Below are the code and all the weights of a small trained network. Each question names an input and a class and asks about switching units off, where a switched-off unit gives its printed mean instead of its output.

import numpy as np


def w(rows, s, z=0):
    codes = np.array(rows[::2]) - 128.0
    scale = np.full(codes.shape[1], s)
    scale[-1] = z or s
    return codes * scale


def f(y):
    return y / 2 * (1 + np.tanh(0.7978845608 * (y + 0.044715 * y**3)))


def log_softmax(a):
    a = a - a.max(-1, keepdims=True)
    return a - np.log(np.exp(a).sum(-1, keepdims=True))


def net(x, mask):
    res = np.array(x, float).reshape(1, 3) / 4 @ E
    y = f(res @ A[0][:, :-1].T + A[0][:, -1])
    res = res + np.where(mask, y, B[0][:, -1]) @ B[0][:, :-1]
    return log_softmax(res[-1] @ U[:, :-1].T + U[:, -1])


A, B = {}, {}
E = w([
[164,203,79,81],'x0',
[141,171,127,198],'x1',
[10,150,168,132],'x2',
],0.013)
A[0] = w([
[184,93,140,119,200],'n1',
[190,248,2,129,240],'n2',
[66,144,120,94,193],'n3',
[184,41,146,137,139],'n4',
[83,180,98,119,117],'n5',
[129,112,100,92,104],'n6',
[87,130,153,159,113],'n7',
[62,231,177,140,253],'n8',
[97,114,135,71,157],'n9',
[109,83,190,117,250],'n10',
[195,71,127,153,228],'n11',
[121,154,104,50,216],'n12',
[40,104,112,80,178],'n13',
[117,119,175,159,120],'n14',
[47,193,131,124,241],'n15',
[111,65,191,190,179],'n16',
[157,110,112,41,247],'n17',
[109,175,169,210,203],'n18',
[122,82,115,73,140],'n19',
[125,50,146,174,144],'n20',
[131,94,232,57,225],'n21',
[85,52,156,146,238],'n22',
],0.013,0.0055)
B[0] = w([
[177,55,126,176,169],'n1',
[242,164,173,36,251],'n2',
[103,109,108,53,165],'n3',
[130,131,114,213,169],'n4',
[150,152,118,85,150],'n5',
[141,105,105,127,137],'n6',
[65,189,109,140,154],'n7',
[81,143,172,72,205],'n8',
[103,57,101,84,150],'n9',
[22,113,98,191,177],'n10',
[211,78,121,225,185],'n11',
[176,61,138,30,172],'n12',
[90,84,121,101,175],'n13',
[114,181,131,150,148],'n14',
[59,155,142,56,194],'n15',
[88,167,203,189,187],'n16',
[191,55,65,121,186],'n17',
[85,198,197,84,179],'n18',
[94,48,2,109,150],'n19',
[103,140,163,202,168],'n20',
[66,62,48,141,171],'n21',
[15,138,134,172,188],'n22',
],0.0084,0.019)
U = w([
[129,162,114,136,5],'0',
[245,144,120,107,196],'1',
[95,134,144,245,216],'2',
[177,123,32,150,46],'3',
[90,68,64,68,154],'4',
[34,186,142,116,97],'5',
[177,230,180,60,214],'6',
],0.011,0.0034)

Each question gives the input, the list of numbers given to net, and the class t.
The units are the neurons (one row each of A and B). Each row of codes is followed by its name. A weight is (code - 128) times the scale printed after its matrix; where a second scale follows, it is the last column's (A, B and U).
mask holds one flag per neuron, in row order. A switched-off neuron (its flag False) gives its mean, the last column of its row in B, instead of its output. The means were averaged over made-up inputs and are rounded, as every weight is.
A unit's drop is (log p(t) with every unit on - log p(t) with that unit switched off) / (log p(t) with every unit on - log p(t) with every unit switched off).
The circuit of an input: a set's keep is (log p(t) with only the set's units on - log p(t) with every unit switched off) / (log p(t) with every unit on - log p(t) with every unit switched off). Starting from the 12 units with the biggest drops (on a tie, the unit counted first), units are removed one at a time, each time the one whose removal leaves the highest keep (on an exact tie, the one counted first), for as long as the keep stays at least 0.8.
circuit, biggest first: the units of the circuit, biggest drop first
top k neurons: the k neurons with the biggest drops, biggest first
drop of u: that unit's drop, to one decimal
input [-8,8,3], class 5: circuit, biggest first -> (n18)
input [3,-5,-2], class 1: circuit, biggest first -> (n22, n15)
input [-4,6,-7], class 2: top 2 neurons -> (n4, n12)
input [8,-3,6], class 4: top 3 neurons -> (n9, n13, n18)
input [5,-3,1], class 1: top 2 neurons -> (n22, n10)
input [-4,-5,3], class 5: top 2 neurons -> (n22, n16)
input [7,-1,0], class 1: top 2 neurons -> (n18, n17)
input [-5,7,2], class 5: drop of n11 -> 0.1
input [-3,4,-4], class 2: drop of n2 -> 0.2
input [0,7,-2], class 6: drop of n7 -> 0.0
input [2,5,4], class 6: top 3 neurons -> (n22, n10, n21)
